Where the symbols take the points:
* | r p
J486 | J839 J827
J139 | J769 J238
J82 | J915 J849
J794 | J767 J907
J675 | J827 J839
J907 | J229 J794
J127 | J171 J975
J398 | J896 J687
J310 | J44 J635
J517 | J849 J915
J540 | J712 J806
J123 | J75 J47
J992 | J565 J934
J47 | J439 J123
J307 | J635 J44
J635 | J139 J310
J271 | J47 J75
J899 | J115 J846
J827 | J350 J486
J741 | J238 J769
J495 | J934 J565
J436 | J794 J229
J927 | J540 J71
J896 | J341 J960
J942 | J806 J712
J769 | J927 J741
J960 | J687 J896
J849 | J357 J82
J71 | J741 J927
J357 | J960 J341
J341 | J82 J357
J846 | J755 J899
J806 | J71 J540
J687 | J271 J398
J712 | J517 J942
J439 | J846 J115
J229 | J495 J436
J767 | J486 J350
J975 | J675 J127
J238 | J310 J139
J934 | J307 J992
J44 | J992 J307
J115 | J123 J439
J171 | J899 J755
J755 | J975 J171
J839 | J127 J675
J565 | J436 J495
J350 | J907 J767
J915 | J942 J517
J75 | J398 J271

The rows follow the links: the fewer symbols apart two points are, the more alike their rows tend to be.

Some points and rows for them; each showing differs a little:
J495: -40 -14 45 8 -30 16 87 14 -18 4 22 97 68 -35 80 -35 -26 123 -43 15 -29 42 -46 -39 -79 -65 42 4 -67 22 129 22 66 8 71 73 19 19
J635: -53 -83 70 -67 8 -8 72 -4 -7 35 30 41 30 -68 79 -83 6 79 -31 -81 -86 40 -16 6 -68 -14 -60 3 -61 2 87 46 53 46 106 27 56 25
J517: -10 -79 12 -88 58 -39 -44 -31 24 32 0 -98 -64 -29 -41 -32 39 -83 37 -95 -52 -18 62 66 26 72 -121 -1 33 -28 -84 5 -61 34 -1 -66 28 -13
J899: 72 113 -80 92 -11 1 -71 9 10 -53 1 1 -13 46 -97 47 -7 -30 -47 77 95 -51 0 -1 52 30 84 -8 41 17 -55 -11 -18 -74 -78 -1 -72 -3
J486: 40 3 -61 6 26 7 -111 -42 6 4 5 -87 -68 40 -92 20 -11 -116 -10 -11 20 -65 22 72 51 53 -22 -4 82 -34 -128 12 -65 -28 -63 -56 -30 -11
J307: -57 -65 61 -51 -3 2 83 -3 -11 27 33 72 49 -60 90 -64 -12 96 -39 -45 -75 41 -35 -5 -71 -38 -30 5 -69 12 107 44 59 33 103 48 49 16
J755: 53 109 -62 104 -39 29 -26 15 -13 -55 -24 19 16 61 -42 92 -11 -8 -4 108 92 -23 -31 -46 42 -34 118 -2 33 7 -12 -42 -4 -60 -75 8 -59 4
J934: -47 -38 62 -23 -17 11 85 6 -19 15 20 82 56 -53 93 -56 -11 112 -47 -24 -58 44 -42 -23 -65 -52 22 0 -80 25 119 30 69 25 90 63 36 21
J341: -9 69 22 55 -50 -13 89 70 -10 -46 -2 91 71 -28 48 9 -6 102 -38 62 42 38 -35 -96 -9 -40 83 9 -75 37 119 -20 71 -36 16 64 -21 4
J229: -32 15 31 38 -40 20 78 16 -22 -12 11 116 70 -19 80 -24 -29 119 -46 27 -6 28 -46 -59 -59 -79 77 1 -77 34 120 19 65 -3 51 71 17 25
J767: 40 -23 -51 -17 43 3 -110 -74 7 19 -7 -102 -72 32 -72 10 -7 -118 2 -30 4 -54 25 88 39 55 -51 -10 83 -28 -136 17 -78 2 -48 -65 -17 -8
J687: 44 31 -58 6 29 -12 -82 -15 19 -8 -28 -95 -63 38 -87 48 21 -111 42 4 42 -26 42 33 78 59 -28 2 78 -16 -116 -29 -73 -20 -83 -61 -32 -24

Each walk starts at a row. The symbols on each line, taken left to right, move it on to the next point.
Answer with the point's row; about right is enough.
39 -6 -35 -24 36 -9 -81 -18 18 3 -11 -104 -67 29 -82 19 14 -116 50 -26 19 -38 55 39 65 60 -57 4 58 -33 -126 -16 -73 -3 -63 -85 -8 -19
p p p p r r: 59 53 -58 35 9 -9 -86 12 22 -22 -29 -77 -45 61 -89 60 11 -104 35 34 60 -41 33 16 74 44 11 1 73 -17 -109 -32 -67 -24 -96 -55 -44 -20
p r p r r p: 54 139 -53 104 -32 -13 -22 47 5 -66 -12 48 4 18 -71 54 -14 27 -49 95 112 -37 -24 -46 31 -5 122 3 -10 28 15 -17 24 -78 -65 36 -64 6
37 123 -37 97 -38 -11 13 61 7 -73 -5 70 24 7 -33 41 -17 44 -52 92 95 -19 -19 -70 16 -10 115 4 -36 46 45 -23 33 -75 -46 61 -63 11
r r r r r: -37 1 64 7 -35 -17 115 56 -10 -20 -5 90 75 -37 78 -18 3 111 3 16 -17 59 -25 -79 -34 -48 43 0 -83 36 129 -20 71 7 60 61 22 1
p p p r p p: 13 -55 -2 -64 53 -29 -69 -27 29 32 -8 -119 -67 -5 -63 -15 26 -104 42 -72 -34 -15 58 67 43 72 -100 0 45 -32 -110 6 -61 18 -19 -71 16 -14
-69 -73 87 -71 -8 -1 106 17 2 41 3 34 37 -43 112 -45 15 72 33 -45 -86 67 -7 -43 -46 -43 -43 -3 -56 -4 99 -6 44 65 87 23 60 5
p p p p r: -64 -102 78 -83 8 2 87 -1 -2 40 8 16 29 -35 102 -64 18 43 34 -67 -99 66 5 -9 -47 -33 -77 3 -39 -9 68 8 33 73 90 13 81 0
p p r p r r: -49 -117 48 -108 49 -32 14 -26 16 50 23 -42 -20 -65 27 -76 37 -12 9 -117 -87 9 27 46 -27 39 -131 12 -23 -22 -7 45 1 52 66 -22 60 -10
22 -29 -25 -40 44 -17 -71 -15 28 14 -8 -105 -73 4 -73 9 27 -110 46 -49 8 -27 53 55 60 61 -83 7 71 -36 -118 -7 -71 11 -46 -79 4 -24
p r p p r r: -53 -22 80 -23 -29 -6 114 52 -9 -5 -3 84 60 -42 89 -26 -3 103 14 3 -40 67 -18 -69 -46 -60 14 3 -85 20 124 -18 76 40 63 55 40 3
r r r r: -74 -121 75 -100 18 1 59 -20 -7 60 -4 -13 20 -36 99 -56 20 17 55 -79 -103 64 15 15 -50 -23 -98 -4 -19 -31 28 16 12 82 82 -4 75 -8
23 106 -29 104 -54 26 8 28 -23 -44 -9 76 43 39 12 49 -38 50 -21 115 70 1 -40 -60 -2 -60 137 -1 -7 22 59 -30 31 -46 -52 51 -59 12
r p p p r r: 61 67 -91 51 17 -5 -112 -28 9 -30 -2 -47 -56 45 -111 42 -15 -88 -33 25 73 -66 18 48 52 48 28 12 62 -3 -100 -3 -55 -54 -79 -28 -65 -3
r p p r r p p: 55 131 -76 95 -25 -2 -50 24 8 -59 -15 29 -6 25 -83 54 -15 3 -49 80 102 -44 -7 -30 53 11 103 -3 8 29 -14 -16 1 -86 -77 14 -75 6
53 106 -72 103 -25 18 -45 18 -7 -47 -35 1 3 70 -62 79 -21 -40 -1 108 103 -27 -14 -28 50 -1 98 -9 42 8 -41 -47 -25 -58 -86 -14 -66 -12
r r p p: 42 113 -54 107 -50 27 -15 23 -13 -50 -19 52 33 54 -15 69 -39 17 -22 121 100 -12 -38 -56 12 -55 133 -3 13 24 21 -33 14 -47 -48 38 -63 -3
p r r r r p: 52 72 -71 64 -7 3 -77 -2 4 -37 -32 -50 -49 57 -95 69 -2 -103 33 71 82 -52 22 11 76 29 40 2 65 -11 -89 -41 -47 -40 -99 -41 -48 -9
-33 -121 33 -94 41 16 -21 -60 4 61 16 -72 -40 -6 22 -46 15 -62 59 -80 -78 12 22 70 -19 23 -118 0 36 -37 -63 31 -43 62 36 -49 60 -14
r p p r r r p: -5 64 -2 78 -61 34 54 13 -29 -30 3 109 69 18 48 21 -36 98 -41 84 34 9 -57 -69 -34 -74 119 4 -49 24 96 -9 58 -18 6 73 -26 20
r p r r r: 58 38 -78 43 22 5 -117 -37 9 -16 -4 -74 -63 52 -102 38 -16 -86 -20 11 54 -67 21 63 46 57 -2 3 76 -18 -118 -2 -63 -41 -73 -47 -42 -9
62 84 -84 79 0 -1 -93 1 4 -41 -6 -29 -41 42 -105 56 -12 -57 -38 51 97 -70 7 17 51 41 65 7 50 5 -83 -1 -46 -65 -88 -5 -68 8
p r r r: 11 99 -18 93 -68 27 38 23 -14 -44 -3 92 63 27 34 46 -39 75 -40 106 65 18 -53 -65 -25 -73 131 -6 -22 25 82 -22 49 -27 -11 65 -42 21
r r p p: -13 47 19 55 -48 29 65 18 -17 -23 6 108 68 -12 68 2 -45 109 -44 63 21 24 -63 -56 -51 -72 96 -5 -54 35 118 -4 71 -5 34 82 -9 22
